In the rows, zero is written as 128.
Each row has a class, written after it.
[113 135 131 154 118 217 133 190 128 124 236 152  84 128 115 119 141  57
 151 124 142 118 113 196 133 113 169  97 121 115 102 100 140 101 112 148
 106 172 148 111 163  79 155  66 144] -> J871
[151 118 109  81 102 188 115 126 149 117 189  16 136 116 117  65  83 125
 142 118 147 148 157 133 179 112 128 166 114 152 108 132 100 102 147 139
 147 145 136  94 128  96 152  85  93] -> J745
[131 201 156 113 111 125 120 174 136  96 121 109 206 154 135 144  94 186
 110 156 152 139 170  71  92 113 142 126 125 123 188 125 132 130 110 139
  93 127 142 107 112 149 143 114 116] -> J497
[165 126  80 102 148 145 114  77 119 139  75 155  68  93 117 107 110 118
 150  86 165 155 164 114 178 114 113  89  71 154 126 144 101 141 163 123
 148  87 149  95 129 103 135 133 120] -> J985
[152  88 123 118 175 127 115 138 135 156 130 114 153 140 132 126 125  68
 137 120 119  81 124 193 118  96  96  87 112 113 136 167 110 140 158 125
 128 102 155 151 105 111 209 121 125] -> J576
[140 140 146 129 118 147 131 136  92 103 112 176 106 125 134 144 143 143
 112 121 149  79 133 147 100 135 162  74 125 118 124 126 137 129 133 104
 117 134 126 118 127 136 165 132 153] -> J497
[151 111 145 141 156 134 137 117 154 122 102 174  77 149 155 124 158 161
 116 139 112 150 134 124 111 139 137  66  93 164 145 145 157 115 124 144
 112 125 133  93 159 124 159 154 138] -> J842
[142 156 123 138 141 127 110  83 106 125  84 125 120 143 137 132 146 138
 106 141 124 100 131 138 153 116 166  93  79 136  88 129 106 125 160 128
 118 134 160 111  94 103 150 125 131] -> J745
[140 137 114 164 133 105 162  76 111 149  84 107 114 126 139 149 123 128
 151 155  84 112 141  99 140 161 190 114 106 142  92 122 133 133 159 134
 164 153 113 161  99 147 142 147 175] -> J797
[ 80 131 162 113  81 124 128 145 120 147 215  96 165 114 116 133 136 144
  65 127 149  87  95 115  87 135 160 151 172  98 181  93 123 132 114 133
 136 132 117 145 103 131 128 126 102] -> J497
[143 111 109 159 163 107 148 112  70 136  22 157  92 126 131 139 141  89
 126 134 119  80 140 107 129 117 127 109  94 148  99 162 100 143 131 124
 142 119 119 148 130 152 133 170 158] -> J745
[ 68 101 151 128 112 118 135 103 163 171 166  95 123 140 127 135 159 131
 121  96  94 183 112 117 155 124 160 151 123 133 163 126 167 116 111 130
 145 124 140 112 132 111 127 108 129] -> J745
[ 49 148 149 125  89  77 142  93 145 199 142 185 105 115  77 164 173 141
 127 135 112 145 135 108 161 113 164 111 124  83  87 107 137 210 131 101
 119 158 143  98 117 173 101 132 161] -> J497
[141  94 122 140 171 117 124 110 118 150 115 116 117 136 174 141 156  99
 107 139 124  99 124 124 121 149 159  87 110 118  80 114 123 117 153 115
 145 149 114 145 121 130 152 166 113] -> J871
[170 115 119 137 132 131 135 141  91 114 182 154 148 138 145 114 131 117
 160 138 153 134 165 113 126 114 123 135 146 107 167 125 150  80 119 130
 102 121 121 129 138 159 108  71  48] -> J43
[144 135 127 150 164 143 124  91 127 155  69 207  61 138 123 157 192  83
 160 137 126  97 145 153 167 107 114  72  67 142 120 143 130 157 183 114
 121 133 140 144 130 143 159 106 142] -> J576
[ 73 145 164 137 115 142 149 130 170  92 131  98 109 148 128 153 134 145
  93 131  88 129 145 148 122 141 170 112 110 153 134 133 156  85 130 129
 133 110 149  87 139 127 179 101 159] -> J745
[ 60 121 145 163  95 119 125  87 125 145  89 185 116 101 117 145 175  96
  84 117 131  86 119 111 154 163 107 125  95 166 118 116 124 134 128 124
 171 132 146  80  73 128 114 134 174] -> J43
[165 124  91 144 180  99 181  99 101 104 122 120 152  87 143 124  45  98
 125  96 167 107 172 171 162  87 184 114 106  98 143 154 128  69 105 160
 105  57 151 109 109 110 202  95 149] -> J797
[157 157 140 156 116 152 149  84 125 146 122 188  72 115 149 121 185 165
 118 182 102  81 137 143 120 183 181  78 158 185  90 121 133  87 155 130
 142 158  96 125 151 132 117 113 129] -> J621
[183  81 117 117 182 163 131 147 109 159  81 182 101 102 159 121 139 129
 109 118 146  56 152 118  97 122 120  89  97 109 158 131 127 153 139 105
 156 114 111 107 144 120 131 173  96] -> J692
[114 155 143 124 125 125 123 122 131 127 142 104 128 120  90 119 158 101
 124  97  98 162 118 137 189 155 173 110 138 137  80 124 124  90 112 149
 134 155 158  79 163 103 143 106 166] -> J797
[174 149 122 158 141 133 128  99 133 153  92 136 119 148 164 131  83 107
 198 140 118 118 127 160 131 153 105  81 107 166 108 144 129 138 149 132
 119 129 148 182 118 107 186 114 160] -> J576
[116 189  95 102  87 135 100 127 106 136 161 165 116 151  97 123 121 139
  94 135 136 121 104 127 146 109 102 116 125 183 135 107 115 137 127 136
 120 144 142  91 113 118  81 145 127] -> J842
[102 113 119 142 114 168 158 128 130  95 143 120 150  83 146 154  92 165
  87 145 156  72 198 140  71 129 223 140 126 144 121 168 116 111 121 130
 136 110 122 123  93 105 145 128 108] -> J43
[188 153 113 160 116 109 115  74 112 110 107 134  95 148 121 123 153 121
  98 153 108 123 111 150 179 159 181  90  89  96  88  99 137 135 130 152
 126 161 103 161 119 159 125 154 154] -> J621
[159 160 132 127 150 126 117 119 122 125 114 161 136 159 126 108 203 121
 121 127 101 125 131 164 146 135 117  95 119 150  87 147 103 148 141 114
 127 148 147 118 135 135 139 136 150] -> J43
[128 133 116 138 163 196 163 125 113 164 177 190 161 129 136 140 135 103
 129 121 124 107 137 144 116  99  93 118 124 125  85 164  93 124 134  90
 117 133 125 135 131 122 106 126  91] -> J871
[ 97 224 137 156  89 208 129 130 136 161 182 126 193 104 153 149 105 156
 124  86 159  42 123  59  95 135 105 169 150 152  81 129  91 132 128 112
 107 150 145 116  73  99 141 125 146] -> J985
[148 128  82 115 156 118 151  98  95 145 129 123 106 134 128  87 119  87
 126 106 112 118 149 108 185 139 120 113  86 108 105 125 116  95 134 137
 130 140 134 121 124 127 134 122 148] -> J842
[161 142 141 165 140 138 100 123 119 159  92 207  80 129 165 107 156 109
 111 149 111  50 108 165 122 171 124  55 123 217  85 120 131 141 114 122
 142 155 124 111 121  90 164 189 183] -> J576
[ 89 204 110 149 118 106 118 122 133 192 167  93 180 114  88 119 119 120
  70 114 165  64 119  88 145 133 135 185  81  30 109  48 114 156 104 136
 158 162 159  97  44 126 117 144 141] -> J692
[134  92 132  78 107 105 164 117 140 119  75 143 112  71 106 109 130 140
  61  72 137  79 151 100 158 111 185 157 119 114 124 148  83 148 127 116
 153 105 133 104 146 103 131 126 138] -> J43
[ 84 132 145  90  89 138 144 133 132 151 191 130  96 107  76 119 127 127
  61  97 135  81 145 175 141 136 156 137 117 117 106 120 114 126 129  75
 174 137 145  88 150 121 144 121 166] -> J871
[115 142 135 124 120 139 120 157 191 170 118 111 139 137 132 132 135 122
 104 134 134  91 127 144  94 120 117 149 124 143 155 100 140 130 140 107
 131 128 149 132 143  88 140  94 151] -> J871
[113 170  81 129 131 137 113 139  93 155  85 167 119 125 108 143 139 113
 162 103 134 109 113 140 146 103 107 131 136 157 143 136 124 164 117 118
 127 116 126 149 140 131 103 154 147] -> J497
[163 154  96 102 104  96 110  90  79  99 107  97 146 118 105 118 124 133
  69 152 178  78 142 161 120 101 147 124  96 147 115 153 105 120 156  91
 112 129 133  78 109 115 127 151 146] -> J797
[109 196  86 144 114 141 137 182 127 103 181 113 187 159 112 162  90 110
  78 176 145 109 131 126 104 117  99 156 120 123 163 110 104 106 125 160
 123 115 134 138  69 139 111 153  72] -> J621
[175 171 129 121 114 122 132 102 118 112 161 143 189 154 139 135 159 127
  57 167 144  94 127 122 143 103 148 141 121 164 122 136 103 146 156 105
  95 134 138 111  94 160 103 122 146] -> J497
[127 140  88  90 127 154 147 113 168 139 100 106 142 117 159 121 138 100
 183  77 155 122 146 111 186 145  81 129  91 161 109 146 105 107 180 114
 141 125 152 120  93 109 182 117 151] -> J985
[105 116  86  88  97 140 129 120 161 151 104 126 116  79 115 109  73 133
 118 100 155 102 174  79 144 122 152 150 110 112 118  93 132 137 132  80
 177 128 107  57  92 111 112 124 140] -> J985
[138 175 115 175 166 123 126  78 133 146 107 129  97 155 154 125 154  94
  77 149 116  77  99  96 107 184 123  61  98 198 102 128 101 143 144 136
 149 121 135 119 102 149 159 192 185] -> J842
[160 149 124 148 133 103 178  83 156 165  71 125 114 115 144 159 161 132
 156 101 144 136 106 111 137 152 142 157 126 129 110 102 158 134 150 104
 152 134 115 142 128 135 125 131 159] -> J797
[ 87 146  96 149 124  72 138  89 188 162  38 115  97 127 142 174 102 141
 135 144 110 108 104 205 147 163 106 163 130 161 116 118 166  71 116 135
 145 105 133 162 175 127 168 118 201] -> J621
[105 141  99 161 146  85 136  80 119 150  92 135  96 153 127 149 154 115
 118 192 107 133 164 162 148 160 138  82  72  89 133 115 153  96 145 128
 134 132 120 148 113 141 141 148 112] -> J621
[148 145 120 126 137 142 100  84 104 111 120 113  99 150 118 125  95 144
  79 133 134 103 142 145 136  97 182 100 135 157 105 120 114 118 135 104
 165 115 118 109 108 147 167 122 136] -> J745
[136 156 127 177 121 129 152 106 116 152 109 109  81 120 124 158 134 117
 120 178 153  65 124 120 118 146 136 134  94  90 145  78 137 133 134 153
 142 127 108 197 124 160 159 156 108] -> J497
[105 149  95 162 129 175 117 119  76 118 133 174  53 137 115 134 136  85
 122 165 121 107 133 177 153  90 110  85 123 124 135 101 133 121 121 129
 131 109 119 128 122 141 119 117 131] -> J985
[112 166 106 150 123  72 153 103 193 136  67  80 116 167 113 166 164  77
  77 119 101 121 108 119 150 194 172 142  73 107 122  71 157 112 143 147
 162 129 160 179  99 131 152 142 211] -> J692
[178 119 103 148 153 127 136  96  89 122 114 138 136 149 138 121 116  90
 114 133  98 108 111 172 138 135 142  83 121 154 102 162 107 130 132 135
 134 114 136 155 131 120 142 162 162] -> J692
[127 128  92 128 147  53 125 121 112 114  88 143 129 138 101 120  95 106
  87 132  90 110 161 194 167 161 160 132  70 114 132 128 118 126 143 119
 144 130 131 141 145 124 141 142 206] -> J621
[157 125 100 141 145 174 119 104  97 110 121 212  64 130 115 141 164 141
  69 143 138 118 160 139 157 109 183  84  95 121 120 131 103 149 151 126
 133 132 119 139 101 136 104 147 104] -> J621
[ 88 142 111  97  96 104 126 150  86 115 127 204  58 113  64  69  75 128
 106  93 131 130 145 118 158 125  59 153 108 148 163 109  87  95  99 130
 115 126 127 133 215 122  99 101 149] -> J871
[162 164 104 165 132 135 130  78 124 136 137 165 108 152  99 115  99 134
  88 156  80  56 141 158 118 101 151 109 121 142  91 115 134 113 147 123
 141 113 149 110  99 150 151  94 191] -> J692
[140 128 111 131 136 132 155 110 152 187 138 127 120 131 116 128  73 128
 244  66  98 150 146 105 137 195 105 122  83 107 119 135 150 121 145 135
 139 156 134 186 170 133 163 112 151] -> J842
[139 139  96  93 110 117 124 107 130 109  70  86 116 115 134 113  79 180
  74 101 125 117 169 102 143 118 173 142 152 125  98 136 119 128 125 103
 151 126  99 104 113 122 140 152 155] -> J621
[165  71 135 134 168  86 154 124 110 174 157 171 145  95 130 102 109 141
 173  81 112 142 154 126 114 168 110 170  80 112 106 132  90 184 183 132
 158 157 126 178 129 119 138 156 160] -> J985
[168 109 100 159 160 146  88 114 115 157 115 119  83 133 123 115 121 114
 102 141 122  67 117 140 101  86 121 118  91 103 129 115 132 168 139 136
 133 123 135 125 133 131 145 148 150] -> J692
[137 132 115 100 100 134 161 167 190 156 125 122  83 103  77 122 139 128
 125 149 166 144 120 119 143  68  69 182 118 105 161 112 100 215 143  98
 108 101 161  90 168 137  79 111  99] -> J797
[131 119 109 110 129 215 160 105 120 133 190 161 116  98 105 131 129 137
  90  86 142 109 160  60  74 108 188 145 147 107 128 122  99 128 164 102
 147 130  76 174 111 150  59  79  72] -> J871
[111 240 135 159  85 132 143 143 158 123 108 138 174 125 109 114 141  95
 140 125 160 109 115 116 186 138  86 142 101 161 119  82 104 151 126 153
 141 142 160  80  56 113 153 122 195] -> J985
[ 71 127 128 162 107 158 148 140 173 180 216 128 120 119 117 120 160  90
 124 193 114  88 135 162 129 148  92  94 138 127 101 122 104 145 101 149
 117 130 129 155 107 135 160 190  89] -> J985
[130  77 145 152 170 103 133  97  91 166 102 215  98 106 155 141 135 123
  95 111 107  87 131 145 149 141 119  81  88 120 107 124 151 110 109 133
 153 118 139  95 112 139 174 176 167] -> J497
[161 171  73 129 136 167 122 137 141 118  98 181  89 148 126 126 142  83
 105 129 124  84 144 160 166 127 103  85 104 137 116 122 115 154 125 120
 105 132  99 159 137 144 130 168 152] -> J621
[100 119 149 115 127 151 126 153 118 182 158 179  56 116 102  94 168 127
 114 166 156  91 172 147 136  77  88 121  99  70 180 129 122 150 108 108
  92 136 154 119 160 132 134  68 106] -> J576
[106 113 122 130  96 156 135 170 146 121 104 173  89 156 117 139 104 113
 159 143 111 140 175 151  95 124 103 106 116 132 153 123 165 140 129  88
  98 138 124 164 166 131 112  88 167] -> J871
[194  97 104  98 183 148 144 137 143 168  84 149 116  99 119  98 147 106
 184  41 118  71 133 176 154  86  70 148 157 122  60 153  93 159 196 107
 133 114 161 128 163 110 174  85 165] -> J692
[109 129  92 117 145 192 137 165 124 118  90 186 108 125  98 167 126 134
  95 121 158  86 191 173 103  83 156 139 121 109 132 142 136 126 118  69
 137 114 129 131 123 125 137 119 146] -> J497
[ 75  98 100 113  78  35 131 129 154 174 169  74 156 108  85 163 111  81
 115 124 181 116 124 182 168  81 164 182 122  69 139  93 173 129 112 121
 115  99 166  95  92 128 117 108  98] -> J745
[157 158 148 159 148 133 148  96  97 120 117 149 109 153 151 168 201 112
 110 174 106 129 128 146 125 180 180  55  83 122 106 116 153 140 139 139
 135 159  95 164 133 173 133 188 139] -> J497
[122 161 140 135 158 119 113  96 121 118 113  88 154 142 149 137 102 110
  83 150  94 113 107 123 140 131 153  83  96 158  85 123 110  94 131 155
 151 121 148  56 109 125 166 134 145] -> J745
[115 125 143 144 118 141 114 144 111 125 132 181 132 130 133 159 152 135
 126 158 111 107 129 156  98 129 134  79 150 164 122 111 150 169 142 136
 136 140 110 120  89 159 123 161 141] -> J497
[103 116  85 118 141  88 164  85 156 122  83 152 135 112 112 150  46 162
 112 130 144 123 166 168 137 147 151 160  94 161 122 159 127  91 109 105
 152 105 106 130 160 139 140 161 152] -> J842
[193  98  96 112 168 146 148 111  99 113 108 155  79 124 129 117 127  80
  98 114 122 108 120 175 186 100 149  91  97 124  93 147 106 138 130 133
 120 120 120 119 176 119 132 154 139] -> J842
[103 142 151 131 127 181 105 110 128 128 136 188 119 114 124  99  60 173
  65  96  98  74 168 157 145 133 108 106 103 164 126 133 112 104  89 111
 180 109 156  58 112  94 193 123 175] -> J43
[100 125 157 142 143 158 144 134 135 146  98 151  93 118 127 135 117 145
 125 138  65  42 145 201 125 147  97 119 126 191 109 167 130  82 124 130
 178 120 130 134 159 117 218 142 173] -> J576
[107 106 180 105 176 120 114 161  85 138 105 181 153 126 161 121 168 135
  93 125  95  76 123 163 147 116 129  84 120 101 135 126 117 122 120 133
 154 159 129  92 104 117 179 128 143] -> J576
[ 86 155 131 111  84  88 135  57 153 173  82 136 116 116 124 149 194 141
 136  55 188 181 102  56 150  90 120 156 118  90 115 119 141 178 131 112
 118 143 149  97  81 149 108  86 168] -> J43
[162 111  70 143 147  83 151  81  99 118  64 143  71 118 139 126 118 116
 145 155 181 135 147 114 152 141 172 111  64 121 160 120 109 124 159 131
 116 115 134 181 115 131 132 128 128] -> J797
[126  75 139 106 154 150 103 122  85 118 154 152  95 121 118 101 121 133
  84 113  86 115 134 167 106 119 178  68 118 110  94 127 118 135 129 119
 155 142 113  88 129 123 137 132 138] -> J745
[161 165  86 108 159 121 115 166  97 103 108 157 122 117 138  81 127 100
  42 125 164   4 139 124 186  61 163 157 118 132 186  92 106  86 101 135
 131 105 118  91 103 113 148 110 118] -> J576
[185 184  76 105 174 134 158 154 139 114  82 112 162 132 120 105 128  97
 118 112 148 106 185 124 157 134 141 125  90 118 165 124  95 149 141 142
 135  88 149 176  91 147 145 125 151] -> J497
[188 115 100 158 162 103 169  87 149 160 102 160  65 159 120 134 145 122
 103 177 110 118 153 119 101 131 174 130  96 116 120 114 131 155 165  96
 148 127 117 175 156 160 114 135 147] -> J692
[160 100 106 129 167 106 113  80 108 159  85 190  99 124 136 107 169 114
  83 113  89  89 140 125 172 123 156  90  79 107 114  98 144 135 146 114
 140 130 126 110 100 121 126 149 156] -> J497
[125 120 129  79 121 187 120 160 146 145 165  81 145 121  92 124  83 139
 138  71 110 119 150  96  39 116 114 126 166 119 184 160 139 132 111 107
 140  90  96 146 178 160 112 104  87] -> J745
[169 122  89 160 142 129 134  45 105 142 121 138  44 131 133 121 117 133
  71 146 139  85 147 127 131 122 170 124  59 109 110 116 134 118 150  99
 127 126 117 132 150 108 133 159 131] -> J692
[135 146 137 150  87 213 122  95  95 175 204 149  27 119  93 112 170 104
 129 124 164  93 164 105 119  88  89 112 109 144 140 132 129 195 178  92
 129 145 112 127 103 124 122 122  91] -> J576
[149 164 120 121 154 160 103 179  97 144 107 128 147 108  88 119 105  79
 168  80 164  70 188 153 151  89 111 123 136 150 161 146 107 140 154 129
 131 105 162 118 146  97 194  83 150] -> J497
